The same points measured another way (B), then each row and its match in B:
In the rows, 100 means zero.
B:
V: [ 90  94  86  91  76 106 117  69 111 104 127  85 114  99  86  87]
P: [109  91  89 106  98  98  93 109 119  96 107  91  95  92  90  77]
S: [ 84  88  77  94  74  94  98  93 119  98 121  94 100  96 117  85]
R: [ 94  92 105  91  93 106 124  65  88 106 114  94 139  90  67 120]
G: [ 93  98 110  94 104 111 132  59  87  98 119  91 138  97  50 113]
A: [118 113 119 113 124  94  86 131  53 108  80 111  84 116 109  78]
X: [ 93  94 117 105 117 110 110  81  95  98  92 107 131 102  91 131]
B: [ 94  93 125 102 126 108 106  94  78 101  77 111 125  93 101 136]
D: [117 120 134 116 135  99  88 119  44 108  70 114  97 118 101 101]
Y: [125 106 130 117 132  97  90 124  47 108  69 123  94 120 110  87]
E: [ 91  99 111 101 107 108 118  67  82 101 107  94 139 103  70 122]
Z: [ 85  98 105  93  96 103 127  59  84  96 120  90 133  96  63 117]
L: [108 107  83 108 104  99 100 106 137  86 110  84  74  99  86  80]
H: [ 89  96 108  92  98 102 127  59  76  95 118  94 137  95  62 111]
M: [121 112 131 115 131  96  89 123  38 107  73 122  93 125 113  87]
C: [ 99 113 121 111 124 108  98 104  66 104  71 102 109 107 102 121]
N: [109 100  81 109 104  99 106  99 148  87 103  80  69  99  81  74]
U: [110 104  85 104 117  98 109  99 129  86 104  80  77  95  74  78]

[168 114 113 118 111  97 146 110 103 109  58  93 103 121  92  85  82  90
 165  95  82] : Y
[144 119  95 115 105  70 126 111  92  96  72  99  88 123 117  95 131  93
 131 104  87] : C
[165 114 115 115 106 102 149 109  98 104  57  89  99 122  92  82  81  91
 159  94  81] : M
[ 86  35 127  97  84  28  75  94 114 127 120  76 114 119  73 109 147  98
 101  98 101] : H
[124 102 110  97  88  27 102 110 104 114 112  98  92 132 117 102 140  88
 120 108  94] : X
[ 60  86  99 111  89 111  77  94 108  99 132  99  98  93  87 103  69 113
  71 103 121] : S
[143 119  98 118 110 143 139 111  94  98  62  93 101 100  92  85  76  90
 139  95  93] : A
[ 85  44 126  93  88  45  73  93 113 124 113  77 110 118  84 108 154 105
  96 100 101] : Z
[143 104  96  99  98  17 115 113 109 108 107 107  95 135 102 100 133  84
 120 109  88] : B
[ 48 114  80 107 114 164  89  99  80 101 106 128 104  78  95  98  71 105
 124 107 102] : N
[ 58 101  77  93 112 154  98 103  86 102 103 121 101  77  90  96  78 104
 123 111 104] : U
[ 98  52 123  95  87  40  68  98 113 119 125  72 104 111  90 111 150 101
  95 101 102] : R
[ 95  39 128  98  80  37  64  96 108 125 120  79 112 116  82 107 168 100
 116 100 100] : G
[ 81  87  84 114 103 154  78 107  97 112 121 108  98  85  81  95  68 104
 114 111 106] : P
[ 55  68 117 120  84  82  60  93 115  99 125  81 111  98  88 100 113 109
 101  92 113] : V
[102  54 123 104  86  38  78 106 105 123 118  77  99 130  99 102 148  97
 116 100  96] : E
[ 60 104  81  92 111 161  92 102  86 101 102 124 107  85  96  89  72 101
 111 105  96] : L
[166 111 107 118 115 104 144 109 100 100  49  94  99 127 104  90 111  87
 157  95  85] : D
